In the rows, 128 means zero.
[ 99 140 129 127 125  93 139 126 133 112 107 107 116 157  88 120 126 143
 177  97 125 117 142 167 135 134 128 112 116 133 117 117 106 126 158 141
 129 121 166 124 125 123 122 132 166 137 117 107 158 152 115]
2
[121 123 143 146 109 122 132 134 173 100 110 122  46 185 123  89 108 157
 116 118 145 107 112 155 152 123 126 115 111 134 115 136 112 174 150 127
 137 110 174 134 135 114 137  95 168 136 137 145 123 133 122]
2
[127 107 123 159 131 126 120 121 123 134 121 116 163 130 172 130 123 142
 166 138 130 139 121 175  97 143 146 121 128 116 126 133 136 121 141 127
 131 102 153 135 132 104 119 157 155 106 148 142 140 112 107]
1
[116 138 121 143 133 109 150 135 124 109 116 119 132 152  89 125 116 167
 141 115 121 117 135 137 130 136 145 138 126 129 114 113  93 146 148 126
 139 141 130 142 144 119 122 116 145 133 128 123 144 127 117]
2
[109 122 122 135 122 103 119 122 145 123 122 115 108 120 138 136 137 107
 174 125 116 132 131 164 107 125 142 117 114 144 122 129 170 120 143 138
 102 118 146 106 117 130 128 141 155 129 128 115 142 148 115]
2
[ 86 137 125 148 127  89 136 161 143 102 112 111  91 175  67 108 107 186
 159  48 125  96 118 173 163 139 137 125 129 121  89 123  86 147 183 133
 160 128 157 125 113 123 158 114 175 143 104 130 156 140 118]
2
[141  96 135 137 129 130 108 113 121 134 137 121 124 132 174 134 127 136
 192 140 156 125  98 171 105 116 137 119 104 134 142 128 157 111 130 117
 152  95 137 120 106 122 149 145 123 114 148 154 142 107 121]
1
[165 127 147 113 130 108 118 120 122 128 122 132  82 135 130 139 137 126
 169 128 141 114 130 121 132 120 118 104 106 127 135 133  83 125 101 133
 120 116 139 129  90 122 102 130 116 147 143 122 134 129 124]
0
[104 136 121 165 134 123 168 138 145  99 111 120  99 148  77 120 116 167
 162 139 126 110 126 101 113 145 146 130 111 141 143 132 108 132 156 147
 129 137 145 133 148 135 101 120 160 147 147 105 146 123 106]
2
[104 137 115 143 109 110 158 125 140 112 109 114  96 179 111 106 108 142
 136 139 122 122 161 152 141 122 133 125 108 142 135 121 123 156 155 139
 121 125 159 121 145 135 140 141 161 139 122 117 134 133 134]
2
[119 112 135 148 140 127  96 136 106 134 141 133 157 143 133 115 135 157
 163  92 164 112  81 175  86 114 129 123 136 105 125 118 116  98 146 116
 188 101 143 125  91 101 142 150 134 111 138 142 149 115 118]
1
[118  89 135 156 130 144  95 118 146 139 151 121  95  75 152 141 137 161
 184 118 143 107  72 122  86 158 155 137 121 135 165 132 183 102 120 115
 155 104 127 119 120 100 153 140 149 124 162 153 151 109 119]
1
[109 132 133 128 125 143  91 135 119 140 135 133 168 148 158 111 127 144
  84  76 139 140 105 181 135 129 122 144 149  97  96 112 129 130 153 111
 197 114 145 141 119  85 181 122 134  88 129 173 129 122 143]
1
[115 174 154 109 115 116 121 126 138 102 108 133  24 205  67  77 138 129
 109  55 138  97 145 146 190 122  84 103 101 122 129  92  47 138 102 136
 172 108 216 128 105  96 131  91 134 157 119 135 163 162 142]
0
[112 131 127 171 117  93 140 147 167  89  96 115  71 169  89  98 125 151
 154 109 130  99 122 153 137 127 136 105 126 131 105 129  90 147 139 149
 123 111 183 137 128 116 108 126 183 150 125 124 126 146 113]
2
[126 151 148 108 113  71 110 136 141 112 101 126  30 178  82 119 147 134
 164  53 122  97 161 149 178 111 102  89  95 140 106 119  47 162 121 140
 117 121 179 117  89 116 132  99 135 170 104 128 158 169 127]
0
[131 125 136 148 130 109 161 154 136 100 111 125 133 153 109 110 112 159
 129 148 129 112 120 145 137 106 144 106 138 120 105 146 102 159 181 136
 122 127 125 147 118 138 112 112 151 143 122 116  97 119 114]
2
[119 129 136 122 137 106 101 147 115 126 148 129 151 140 108 137 132 132
 124  88 127 117 106 141 124 114 127 149 139 134 104 118 141 128 140 114
 163 138 106 135 115 113 196 116  97 119 125 124 144 132 125]
1
[ 92 126 137 155 130 149 113 136 138 118 149 131 149 158 147  96 124 150
 122 104 150 117  86 187 102 137 154 152 144 114 118 115 178 125 166  86
 219  94 150 136 133  89 178 124 165  87 163 155 132 118 126]
1
[126 129 126 124 121 142 116 138 125 134 139 135 164 130 149 111 118 123
  76 123 130 146 113 152 132 117 127 134 158 109  95 129 150 148 155 110
 150 134 114 129 130 122 168 123 122  98 118 151 105 117 138]
1
[133 118 142 119 118 107  93 130 128 142 134 135 121 142 161 127 138 120
 157 111 147 124 102 183 130  98 131 165 119 124 107 128 164 136 154 118
 144 106 140 122  90 110 181 135 121 114 127 146 119 131 128]
1
[105 130 113 114 135 108  82  82 104 151 122 113  96 137 161 128 144 108
 199  88 133 124 146 205 125 129 124 106  91 123 140  96 158  82 119 131
 140  88 190 108 110 104 142 159 155 105 133 132 184 148 130]
1
[114 125 134 137 128 132 117 144 131 119 147 121 146 147 146 108 124 134
 121 104 148 115  88 178 118 115 127 144 141 114 105 116 168 134 171 111
 182 107 147 134 112  97 197 121 144  95 131 148 124 124 127]
1
[157 130 151  96 123  84  91 132 124 128 135 138  67 124  91 150 148 119
 155  82 136 112 131  99 163 118 105 111 105 129 119 122  96 129  88 125
 119 142 116 123  82 113 159 113  77 162 113 124 149 146 136]
0
[133 122 138 119 125 118 101 140 132 138 132 124  92  99 105 148 154 133
 149  84 126 106 118  85 136 147 124 126 122 141 140 118 113 105 103 125
 121 135 110 110 102 127 144 127 114 151 130 129 153 144 122]
0
[111 121 130 154 115 104 151 140 159 113  98 110  51 187  98 102 119 180
 156  99 125  94 137 165 153 143 143 110 109 144 118 131  92 162 161 136
 126 101 178 129 137 112 130 105 196 145 128 140 148 140 110]
2
[104 139 127 146 135 130 154 148 122 103  96 131 132 145  74 105 129 139
 107 104 119 117 128 128 137 147 126 128 148 114 104 127  76 130 151 147
 145 131 161 141 145 123 100 123 165 142 102 115 134 142 123]
2
